In the rows, 128 means zero.
Each row of numbers stands for one thing and depends on some of the facts below. Use the named rows to name the rest.

Facts:
stofas: comes just before; gridin: is of sort; lupek: sits directly inside; skilal: refers to
Z221 stofas:Z740 gridin:682 lupek:Z324
Z333 stofas:Z629 lupek:Z324
Z464 lupek:Z985
Z114 stofas:Z767 lupek:Z435
Z761 stofas:Z671 lupek:Z304 skilal:Z466
Z700 stofas:Z405 gridin:832 lupek:Z976
Z882 gridin:934 lupek:Z29 skilal:Z511
Z816 stofas:Z266 lupek:Z5
Z109 stofas:Z790 gridin:331 lupek:Z435
Z912 stofas:Z828 gridin:934 lupek:Z914
Z786 gridin:684 lupek:Z304
Z174 stofas:Z943 gridin:684 lupek:Z372
Z561 stofas:Z720 gridin:311 lupek:Z128
Z637 stofas:Z692 lupek:Z304
Z347 stofas:Z516 gridin:311 lupek:Z466
Z358 stofas:Z937 gridin:934 lupek:Z435
Z261 stofas:Z770 lupek:Z108
Z56 stofas:Z378 gridin:311 lupek:Z554
Z671 stofas:Z637 lupek:Z304 skilal:Z914
Z259 stofas:Z347 gridin:682 lupek:Z466
Z419 stofas:Z867 lupek:Z2
Z465 gridin:319 lupek:Z976
Z845 gridin:467 lupek:Z473
Z95 stofas:Z984 gridin:682 lupek:Z914
Z595 stofas:Z816 gridin:427 lupek:Z5
Z476 stofas:Z369 lupek:Z207 skilal:Z461
Z967 stofas:Z860 gridin:832 lupek:Z985
Z381 gridin:427 lupek:Z640
Z308 stofas:Z90 lupek:Z985
Z371 stofas:Z115 lupek:Z310
Z934 gridin:684 lupek:Z288
Z631 stofas:Z700 lupek:Z976
Z937 stofas:Z109 lupek:Z435
Z692 stofas:Z862 lupek:Z304 skilal:Z261
Z91 stofas:Z215 gridin:832 lupek:Z435 skilal:Z728
Z846 stofas:Z903 gridin:832 lupek:Z128
Z342 stofas:Z199 gridin:682 lupek:Z288
Z565 gridin:682 lupek:Z128 skilal:Z871
Z557 stofas:Z883 lupek:Z310 skilal:Z455
Z268 stofas:Z119 gridin:331 lupek:Z58 skilal:Z288
Z516 stofas:Z550 gridin:331 lupek:Z466 skilal:Z261
Z378 gridin:832 lupek:Z554
Z917 stofas:Z690 gridin:832 lupek:Z5
Z933 stofas:Z213 gridin:682 lupek:Z640
Z629 stofas:Z529 lupek:Z324
Z20 stofas:Z114 gridin:684 lupek:Z435 skilal:Z5
Z289 stofas:Z229 lupek:Z304 skilal:Z345
Z907 stofas:Z251 lupek:Z914
Z84 stofas:Z45 gridin:934 lupek:Z304
Z764 stofas:Z17 gridin:311 lupek:Z108 skilal:Z617
Z112 stofas:Z380 gridin:684 lupek:Z466
Z767 stofas:Z358 gridin:682 lupek:Z435
Z858 stofas:Z912 gridin:331 lupek:Z914
Z790 stofas:Z838 lupek:Z435 skilal:Z2
Z806 stofas:Z185 lupek:Z914
Z891 stofas:Z281 gridin:467 lupek:Z207
Z467 stofas:Z620 gridin:319 lupek:Z2 skilal:Z617
Z387 gridin:684 lupek:Z353
Z345 stofas:Z270 lupek:Z622 skilal:Z324
Z877 gridin:467 lupek:Z850
Z903 stofas:Z561 gridin:427 lupek:Z128
Z140 lupek:Z310 skilal:Z207
Z943 stofas:Z247 gridin:467 lupek:Z372
Z635 stofas:Z522 lupek:Z2
Z199 stofas:Z934 gridin:331 lupek:Z288 skilal:Z985
Z728 stofas:Z174 gridin:682 lupek:Z372
Z888 stofas:Z691 gridin:934 lupek:Z2
Z675 stofas:Z607 gridin:682 lupek:Z976
Z586 stofas:Z728 gridin:427 lupek:Z372
Z725 stofas:Z777 gridin:832 lupek:Z823
Z132 stofas:Z20 gridin:319 lupek:Z435
Z871 stofas:Z568 lupek:Z640 skilal:Z617
Z770 stofas:Z676 gridin:331 lupek:Z108
Z85 gridin:682 lupek:Z321
Z270 gridin:427 lupek:Z622 skilal:Z455
Z115 stofas:Z557 lupek:Z310
Z984 gridin:832 lupek:Z914 skilal:Z985
Z854 stofas:Z6 gridin:684 lupek:Z976
Z90 stofas:Z320 gridin:682 lupek:Z985 skilal:Z2
Z519 stofas:Z36 gridin:319 lupek:Z554
Z266 stofas:Z778 gridin:934 lupek:Z5 skilal:Z976
Z862 stofas:Z289 gridin:319 lupek:Z304 skilal:Z261
Z182 stofas:Z537 gridin:331 lupek:Z321
Z229 stofas:Z786 lupek:Z304
Z60 stofas:Z381 gridin:331 lupek:Z640
Z511 stofas:Z57 gridin:319 lupek:Z128
Z392 stofas:Z841 gridin:684 lupek:Z914
Z617 gridin:311 lupek:Z305
Z281 stofas:Z286 gridin:684 lupek:Z207
Z875 stofas:Z258 gridin:832 lupek:Z2
Z185 stofas:Z907 lupek:Z914 skilal:Z917
Z620 stofas:Z419 gridin:331 lupek:Z2
Z720 stofas:Z511 gridin:684 lupek:Z128 skilal:Z455
Z454 stofas:Z476 gridin:682 lupek:Z207 skilal:Z435
Z569 stofas:Z300 gridin:467 lupek:Z466
Z251 stofas:Z95 lupek:Z914
Z607 stofas:Z631 gridin:467 lupek:Z976
Z213 stofas:Z558 gridin:832 lupek:Z640
Z777 lupek:Z823
Z179 stofas:Z137 gridin:311 lupek:Z207
Z870 stofas:Z141 gridin:682 lupek:Z304
Z137 stofas:Z80 gridin:832 lupek:Z207 skilal:Z108
Z320 stofas:Z958 lupek:Z985 skilal:Z378
Z433 gridin:331 lupek:Z5 skilal:Z108
Z219 gridin:467 lupek:Z58 skilal:Z115
Z867 stofas:Z875 gridin:311 lupek:Z2 skilal:Z2
Z6 stofas:Z675 gridin:331 lupek:Z976
Z599 stofas:Z219 lupek:Z58
Z522 stofas:Z135 lupek:Z2
Z477 lupek:Z324 skilal:Z310
Z537 stofas:Z85 gridin:319 lupek:Z321
Z673 stofas:Z617 gridin:467 lupek:Z305 skilal:Z958
Z740 stofas:Z333 lupek:Z324
Z380 stofas:Z259 lupek:Z466
Z568 stofas:Z60 gridin:467 lupek:Z640
Z77 stofas:Z569 gridin:427 lupek:Z466
Z838 lupek:Z435
Z566 gridin:311 lupek:Z461
Z624 stofas:Z392 lupek:Z914
Z135 lupek:Z2
Z883 stofas:Z140 gridin:311 lupek:Z310 skilal:Z5
Z300 lupek:Z466
Z691 stofas:Z467 gridin:684 lupek:Z2
Z17 gridin:467 lupek:Z108
Z958 stofas:Z464 gridin:311 lupek:Z985
Z119 stofas:Z599 gridin:427 lupek:Z58
Z258 stofas:Z635 lupek:Z2
Z690 stofas:Z433 gridin:682 lupek:Z5
Z827 stofas:Z534 lupek:Z207
Z791 stofas:Z477 lupek:Z324 skilal:Z455
Z235 stofas:Z761 gridin:832 lupek:Z304
Z92 stofas:Z827 gridin:427 lupek:Z207 skilal:Z914
Z314 stofas:Z519 gridin:684 lupek:Z554
Z36 stofas:Z56 gridin:427 lupek:Z554
Z534 stofas:Z891 gridin:331 lupek:Z207 skilal:Z958
Z405 stofas:Z465 gridin:311 lupek:Z976 skilal:Z137
Z550 stofas:Z77 gridin:934 lupek:Z466
Z80 stofas:Z454 lupek:Z207
Z141 stofas:Z84 gridin:311 lupek:Z304
Z57 stofas:Z565 gridin:467 lupek:Z128
Z529 stofas:Z791 lupek:Z324 skilal:Z455
Z273 stofas:Z182 gridin:934 lupek:Z321
Z247 gridin:331 lupek:Z372
Z133 stofas:Z221 gridin:331 lupek:Z324
Z558 stofas:Z871 gridin:934 lupek:Z640 skilal:Z917
Z528 stofas:Z846 gridin:331 lupek:Z128
Z978 stofas:Z877 gridin:832 lupek:Z850 skilal:Z728
Z841 stofas:Z858 lupek:Z914 skilal:Z321
Z369 stofas:Z92 lupek:Z207
Z215 stofas:Z132 gridin:311 lupek:Z435
Z45 stofas:Z235 gridin:467 lupek:Z304 skilal:Z728
Z860 stofas:Z308 lupek:Z985
Z286 lupek:Z207
Z828 stofas:Z806 gridin:427 lupek:Z914
Z778 stofas:Z917 gridin:684 lupek:Z5 skilal:Z108
Z676 stofas:Z764 gridin:319 lupek:Z108

Known rows:
Z883: [129 127 147 140 141 126 137 132 102 115 135 113 141 123 119 120 140 135
 160 138 130 132 119 107 115 125 149 149 119 121 120 144 138 131 129 112
 115 142 152 100 100]
Z891: [133 119 111 148 115 188 154 175  89 170 132 130 150 115 159 184 188 133
 150 102  74 190 140 113 143 110 142 120  89 138 115 194 103  82 119 173
 130 225 141 120 122]
Z537: [134 116 146 134 132 112 133 121 125 119 158  81 145 102 120 121 124 130
 129 136 138 117 132 119 129 101 130 129 128 130 115 122 159 126 137 106
 107 122 172 111 124]
Z182: [123 105 122 157 161  95 129  99 123 104 131 118 139  95 129 117 124 117
 116 131 110  98 117 100 132 108 129 143 149 138 103 159 146 120 138 112
 110 134 152  99 122]
Z304: [157 138 105  13 121  93 125 121 152 170 108 161 125 124  48 119 202 132
 113 146 127 178 243  66 115 122 131 199 189 123 113 149 162 146 111  91
 115 127  70 140 160]
Z934: [133 121 140 139 148 120 132 125 111 108 145  90 152 109 121 119 141 133
 140 131 126 123 127 101 124 111 133 150 134 129 105 128 155 130 128 101
 113 134 164 100 107]
Z617: [137 117 156 159 157 105 148 120 111  94 142  85 102 101 116  99 156 150
 146 134 150 123 122  96 138 114 154 166 162 101  98 144 149 118 102 133
 100 124 160  80  95]
Z846: [151 144 165 128 138 107 131 132 134 125 138  52 143 114 103 117 106 131
 139 163 180 124 108  97 120 145 140 149 131 110 109  90 172 137 139 106
 110 116 186  99 118]
Z561: [139 129 140 140 147 135 137 132 107 115 137 102 155 114 119 130 138 132
 149 132 126 133 121  95 124 116 132 148 129 123 103 136 146 127 128 120
 115 144 160  97 106]
Z36: [137 128 127 154 161 114 134 117 122 115 109 123 143 109 115 129 119 116
 134 139 124 118 102  80 128 135 133 152 144 122  97 158 142 120 137 136
 115 148 149  89 114]
Z286: [138 143 121 116  98 216 162 185  79 181 128 100 131 110 166 227 187 137
 147 115 105 200 149 118 150 137 137 118  67 144 126 159  90  84 131 153
 118 219 155 148 128]
Z914: [ 88 138  84  56 162 185 173 168 157 140 147 135 102 144  54  79 159  90
  85 113 182  94 175 110  60 121  69 227 142 156 154 128 169  96  82 123
 116 165  74 129 119]
Z637: [153 155 129  95 109 156 137 153  93 123 132 143 132  99 116 182 168 130
 169 147  96 178 176  79 150 132 138 119 118 127 101 154 141 127 143 123
  93 147 140 142 124]
Z767: [145 133 152 125 137 165 146 126  89 120 135 101 160 118 123 166 135 145
 159 124 134 144 127 104 132 106 122 145 117 125 108 127 118 135 133 119
 114 138 163 109 101]
Z405: [129 143 150 112 127 166 151 144  93 124 127 121 139 125 130 159 154 131
 176 139 123 152 121 118 113 113 149 141 102 139 133 156 121 139 130 136
 111 158 156 117 106]
Z985: [132 113 116  57 147 139 151 110 144 184 109 121 140 148  72 120 165 138
  90 108 170 139 176 112  92 101 106 224 160 134 138 137 116 127  96 110
 142 150  86 115 136]
Z464: [138 137 136 124 130 169 149 141  95 127 132 115 144 111 128 172 144 132
 150 126 122 148 135 103 136 119 123 136 110 133 112 144 121 118 133 130
 109 156 152 120 110]
Z466: [135 113 118  57 149 141 152 107 144 183 107 119 143 148  72 124 162 138
  90 106 171 139 174 113  93  96 102 224 162 134 135 135 115 128  96 112
 143 149  89 113 135]

Which thing is each row?
No name comes twice in this set of rows, the named rows included.
[112 139 140 101 132 154 151 116 106 114 106 141 124 107 152 176 158 104
 165 149 102 125 107 138 107  86 154 131 112 182 150 196 111 153 140 151
 104 161 158 132 134] | Z433
[127 128 124  31 149 141 152 106 157 176  90 114 144 148  82 127 182 118
 106 129 164 135 154 125  67  78 123 230 167 168 153 155 125 160  93 127
 139 156 106 117 153] | Z108
[119  99 132 175 165  83 126 110 119 100 136 140 154 123 115  70 136 126
 151 127  98 110 108 100 108 101 154 155 148 119 108 178 154 129 121 123
 125 143 140  70  99] | Z673
[141  99 133  67 144 137 147  88 127 186 104 133 163 164  65 130 133 151
 101  98 179 134 162 119  91  92  95 227 152 122 142 133  81 141 107  95
 152 127  81 114 120] | Z2
[130 109 138 162 155  84 117 118 119 106 138 103 154 118 112  93 118 126
 136 140 127 107 109  93 112 134 139 159 136 122 107 134 153 130 136  82
 121 126 152  95 104] | Z261
[114 116 117 139 112 158 149 150  93 164 123 121 112 104 170 187 173 130
 130 120  94 162 134 132 142 133 155 115  83 150 139 185  90  86 137 137
 118 205 142 140 132] | Z534
[136 125 127 159 167 101 131 112 127 110 109 119 143 109 114 116 116 115
 130 141 125 111  98  78 125 136 135 156 151 120  94 157 149 122 136 131
 117 144 149  84 114] | Z119
[143 126 182 144 134  82 120 117 121 124 138  71 148 137  96  99  79 142
 154 164 187 114  93 112 103 157 154 155 114  98 128  93 143 150 150  73
 120  95 172 100 100] | Z91
[134 123 124 147 132 140 138 154 110 155 128  75 140 107 155 155 168 131
 127 128 112 158 124 107 135 137 152 139 107 137 112 147 132  97 126 124
 124 192 166 113 127] | Z369
[126 116 122 142 144 133 141 113 108 117 130 130 135  98 132 153 134 122
 126 123 107 118 130 105 140 107 121 131 129 141 110 163 126 113 140 127
 106 148 146 116 122] | Z247
[132 103 124 170 164 104 130 117 119 105 138 133 166 114 115  92 138 124
 144 120  94 119 116  91 120  92 135 151 151 123  93 174 158 122 120 136
 124 149 145  74 105] | Z877
[136 127 137 139 148 132 136 125 109 114 133 103 148 109 123 136 135 129
 141 132 126 127 121  97 128 120 130 147 130 129 105 137 142 125 132 116
 113 142 159 103 110] | Z333
[123 119 131 151 134 121 134 146 111 149 126  81 129 113 153 135 166 134
 132 134 116 151 117 114 126 144 168 142 105 132 123 151 132 104 127 113
 126 186 162 106 121] | Z476

The same things again, as new rows of numbers:
Named rows:
Z17: [125 138 116  72  82 128 145 147 158 124 115 124 124 135  89 118 136 123
 146 134 128 157 127 127 108 133]
Z691: [106 137 121 126  89 123 174 162 144 120 121 108 121 151 107 156 111 103
 108 125 143 145 154 162 149 113]
Z258: [135 137 142 140  78 141 100 161 164 127 105 151 160 150  99 109 120 109
 136 123 135 117 129  74  93 126]
Z786: [142 110 145  38  91 184  31 146 178 184  76 156 164 121 132 164 155 122
 170  63 130 124 121  16  34 124]
Z84: [110 127  81  67 107 132 106 162 140 167 131  98 115 129 137 211  89 141
 137  53 143 184 124 183 154 134]
Z761: [108 146 121  53 114 140  87 155 164 172 106 134 136 121 114 182 103 121
 142  70 132 174 107 131  93 120]
Z791: [105 157 139 114 140 143  83 145  84 149 114 165 174 116  83 155  83  97
 157 126 118 133 160 108 118 117]
Z114: [124 144 132 136  83 132 130 162 158 120 118 133 144 150  99 122 103 108
 124 125 139 133 132 119 121 122]
Z838: [147 133 151 143  71 150  69 158 172 134  94 169 177 151  99  96 135 110
 148 122 131 103 128  27  66 129]
Z790: [113 131 136 160 101 105  77 155 177 148  80 189 173 160  74  94 136 114
 133 111 118 126 121  35  88 104]
Z358: [130 119 103 172  74 120  95 167 143 136 113 138 154 158 110 138 125 129
 136 105 136 127 144  99 135 137]
Z690: [121 126 118 136  89 137 109 153 125 136 114 140 137 136 128 138 128 123
 126  87 143 138 143 103 139 135]
Z345: [ 86 151 116 121 115  97 160 151 137 132 127 123 118 131  95 150 105 114
 104 111 138 180 132 191 149 113]
Z871: [ 89 204 120 144  20 107 115 127 169 182 114 124 175  99 111 151 160  88
 100 128 135 145 147 188  91 151]
Z392: [132 118 129  44 101  75 167 141  94 128 117  93 118 108 130 119 146 125
  98 102 145 163 142 165 144 114]
Z860: [110 144 126 103  97 124 153 152 141 118 135 114 121 131 109 135  96 114
 113 114 147 160 131 170 142 123]
Z2: [190 153 153 191 155 122 121 154 197 160 161 128 141 101  49 130  90 167
 106  82 131  99 147 154 159 116]
Z304: [199 157 148  66 170 175  83 146 195 204 166  93 121  56  95 213  73 180
 134  26 139 133 125 192 127 133]

Rows to name:
No name comes twice in this set of rows, the named rows included.
[137 131 124  79  73 137 116 148 166 128 101 141 141 138  88 104 150 122
 158 135 123 142 126  78  82 136] | Z569
[ 90 166 126 107 147 131 122 145  73 141 130 140 152 113  84 173  61  97
 140 126 124 154 163 171 155 114] | Z557
[ 95 125  88 154 103  93 125 156 121 142 124 124 128 141 111 162 123 132
 118  94 136 169 145 171 163 130] | Z266
[141 135 145 141  76 144  90 160 168 128 100 156 166 151  98 105 124 109
 140 123 134 113 129  58  85 127] | Z635
[128 136 129  67 109  56 140 144 103 136 112 119 133 110 111 102 137 129
 103 104 138 174 123 158 131 116] | Z841
[192 166 165 141 191 169  94 136 117 172 181 118 153  53  60 173  59 159
 139  87 127  92 179 181 160 132] | Z455
[164 117 152  60  87  96  82 139 118 137  96 141 161 109 121  67 160 133
 130 100 136 133 117  60  80 129] | Z907
[ 93 122  87 155 104  89 125 158 122 144 122 126 129 142 107 161 126 133
 117  94 133 172 144 171 163 128] | Z558
[142 124 145  76 101  68  88 141 115 148  91 150 160 110 109  79 165 130
 122  99 129 150 117  80  86 119] | Z185
[109 144 124  55 116 139  76 155 167 178  98 143 140 123 113 179 110 122
 144  69 129 172 106 116  85 118] | Z671
[ 90 148 130 104 144 139 117 144  74 151 114 145 157 116  90 183  96  91
 146 125 120 137 181 134 138 108] | Z720
[131 134 121  75  77 134 125 147 163 128 105 136 135 137  88 108 146 122
 154 135 125 147 127  95  91 136] | Z57
[ 91 146  89  15 123 102 130 150 179 173  99 130 111 134  81 172 112 131
 147  83 118 206  98 152 120 105] | Z45
[ 82 126  99 150 118  88 127 152 127 148 107 155 129 146 102 142 126 127
 107  76 134 168 137 128 170 108] | Z90

The same things again, as new rows of numbers:
Known rows:
Z764: [ 93 110 128 127 119 129 144 154 100 116 129 112 118 102 119 144 123 114
 131 112 145 130 117 117 125 153 203 139 124 145 149 138 123 104 122 144
 121 131 134 121 113 113 137 141 119 126 116 100 111 114 133]
Z108: [ 99  98 131 141 120 103 141 133  94 106 120 116 116 122 143 129 115 112
 134 118 143  95  98 161 140 140 110 127  89 140 156 138  92 112 136 142
 105 135 124 118  92 103 154 129 128 113 110 113 133 124 122]
Z109: [105  97 125 131 119 115 134 112 115 112 137 123 120 117 167 136 110 117
 150 128 161 128  56 108 126 162 140 118  80 147 121 136 173 123 150 142
 122 115 131 120 128 132 136 131 115 120 117  94 148  93 130]
Z790: [ 98 101 105 135 127 129 125 113 114 106 134 135 113 111 153 120 124 117
 148 122 179 114  68 102 126 146 150 107  93 143 117 129 164 125 145 150
 123 110 123 120 142 132 151 131 128 138 118  91 129  91 130]
Z937: [ 98 101 121 129 120 115 125 103 106 110 139 128 114 119 148 129 118 117
 141 123 168 123  81 110 134 161 129 119  95 145 113 135 158 121 142 147
 125 112 132 124 119 135 143 132 127 127 117  95 138  99 123]
Z405: [ 99 109 120 142 128 120 137 140  99 110 127 115 115 116 143 137 120 111
 141 120 152 130  81 123 125 144 163 120 110 142 146 134 118 110 135 144
 108 123 120 124 130 117 158 132 130 123 119 102 120 109 124]
Z251: [105 104 138 108 127  99 131 121 121 100 128  99  99 124 165 148 110 113
 145 133 158 112 148 122 100 117 146  98 108 150 154 168 108 112 145 162
 113 117 130 119 141 137 153 120 125 129 135  87 120  97 124]
Z314: [105  94 126 131 129 114  99 106  97 110 133 117 125 115 132 153 117 121
 133 122 118 113 143 164 134 110 136 126  93 148 157 140 135 121 125 141
 135 134 132 128  91 105 124 139 104 120 104  96 145 119 116]
Z308: [103 107 125 129 121 112 122 112  95 109 132 116 116 117 128 144 117 115
 130 122 114 118 125 148 136 123 133 122  97 144 140 143 126 120 125 145
 125 127 136 126 101 118 139 137 120 121 108  97 131 117 121]
Z182: [108 105 129 132 122 113 126 121  99 113 129 110 121 114 139 153 110 116
 135 127  90 125 112 156 133 114 145 124  84 145 150 144 138 122 128 138
 124 131 136 124 102 110 128 140 104 113 104  95 143 114 126]
Z673: [ 98 107 115 136 130 124 103 124  94 107 124 126 119 107 119 144 123 114
 131 115 103 111 141 161 144  97 135 130 110 146 146 139 124 117 120 147
 132 133 135 126 104 103 138 142 116 124 110  91 128 111 123]
Z128: [ 98  93 126 133 115 115 148 119 100 105 130 115 118 124 122 131 117 116
 129 120 135  97  94 157 129 134 124 117  85 139 154 143 114 123 127 147
 112 138 129 118  93 111 146 133 127 121 111 104 131 125 132]
Z854: [104  93 127 131 128 114  99 106  96 110 133 118 125 115 131 154 117 121
 133 122 117 113 142 163 135 111 136 127  93 148 157 139 136 122 125 141
 135 134 131 128  91 105 123 139 104 120 104  96 145 119 116]
Z371: [101 110 126 131 122 111 116 113  90 111 131 115 115 116 121 147 117 116
 127 122  96 119 138 157 141 113 133 126  99 144 142 143 125 120 119 143
 128 129 138 129  93 114 135 141 116 119 104  96 132 121 119]
Z586: [105 112 124 127 118 110 116 111  95 108 127 123 117 111 128 145 114 113
 129 120  79 108 139 167 150 102 106 129  90 146 131 148 127 122 123 145
 132 131 148 122  93 113 132 141 114 115 104  92 135 111 126]
Z320: [102 105 116 133 126 121 124 124 102 107 129 121 117 109 136 136 121 115
 136 120 135 112 118 138 132 122 148 120 100 144 142 138 126 118 129 147
 118 125 129 121 119 115 146 136 120 127 111  99 124 110 127]
Z767: [ 96  99 124 134 124 115 117 105 100 114 139 122 116 119 141 136 117 120
 140 124 159 130  89 115 131 155 145 121  99 146 126 131 161 121 136 142
 127 115 128 130 113 130 136 134 120 126 113  95 141 106 118]
Z943: [102 103 122 128 122 116 116 109 100 105 133 122 121 120 129 145 119 114
 133 117 131 115 116 150 137 123 118 125 102 145 137 145 126 118 129 150
 131 131 137 124 103 116 141 136 126 121 116  93 133 110 122]

Name these rows:
No name comes twice in this set of rows, the named rows included.
[123 134 122 145 137 106 101 164  84 110 123 150 122  98 151 174 120 102
 140 110  85 131 111 156 148 137 142 151 116 150 160 126  83 125 133 132
 120 132 116 136 135 103 154 137 121  98 107 127 111 117 101] | Z137
[105  98 121 125 119 117 127 108 112 101 135 126 122 123 144 139 119 114
 139 117 168 112  90 132 128 144 117 118  97 144 132 145 131 118 140 153
 126 127 132 119 117 124 150 130 134 125 124  95 131 103 126] | Z569
[105 107 145 116 130  98 121 130 112 109 121  91 102 117 158 164 101 114
 143 138  86 122 165 151 109  86 156 108 101 153 170 167 118 116 134 150
 121 125 136 124 124 119 130 130  99 117 122  83 134 102 124] | Z858
[103 101 126 131 124 113 123 113  98 110 135 112 118 120 133 147 118 118
 133 123 134 124 116 141 126 131 149 119  97 143 149 140 130 119 127 143
 122 127 129 128 106 118 138 136 118 123 109  99 133 119 119] | Z85
[111 100 128 129 119 114 138 119 110 110 133 113 122 117 154 148 110 116
 142 127 127 121  86 138 123 134 144 118  79 144 145 144 143 121 138 142
 118 128 132 119 117 118 136 134 112 117 111  97 141 108 130] | Z60
[103  97 119 128 125 126 136 134 111 108 134 118 121 110 146 136 122 118
 141 119 180 114 101 115 117 150 177 120 102 144 148 136 131 113 136 147
 115 126 123 117 129 118 145 132 121 132 116 103 122 108 130] | Z565
[105  99 125 129 123 114 128 112 103 109 137 114 119 122 140 144 117 118
 137 123 153 122 103 132 122 141 149 115  95 143 146 140 131 119 133 145
 119 126 127 125 112 122 143 132 123 124 113 100 133 116 121] | Z690
[ 97  92 125 134 129 115  91  98  97 114 136 127 122 113 136 145 116 123
 137 123 134 121 123 142 142 129 132 131  96 151 135 131 165 123 131 140
 141 122 132 133  95 115 119 139 103 122 106  91 154 108 114] | Z691
[ 91  93 124 137 116 116 137 112  98 110 131 123 115 121 124 124 117 118
 133 121 141 104  83 141 138 147 121 121  89 142 134 135 140 126 130 145
 119 128 131 122  94 118 139 134 124 122 111  99 139 116 129] | Z435
[108  88 125 127 128 116 110 106 108 106 136 119 126 119 145 149 117 121
 138 121 153 110 122 149 124 126 137 120  89 147 151 140 136 120 135 144
 130 132 129 124 105 112 132 133 112 122 111  98 143 114 120] | Z387

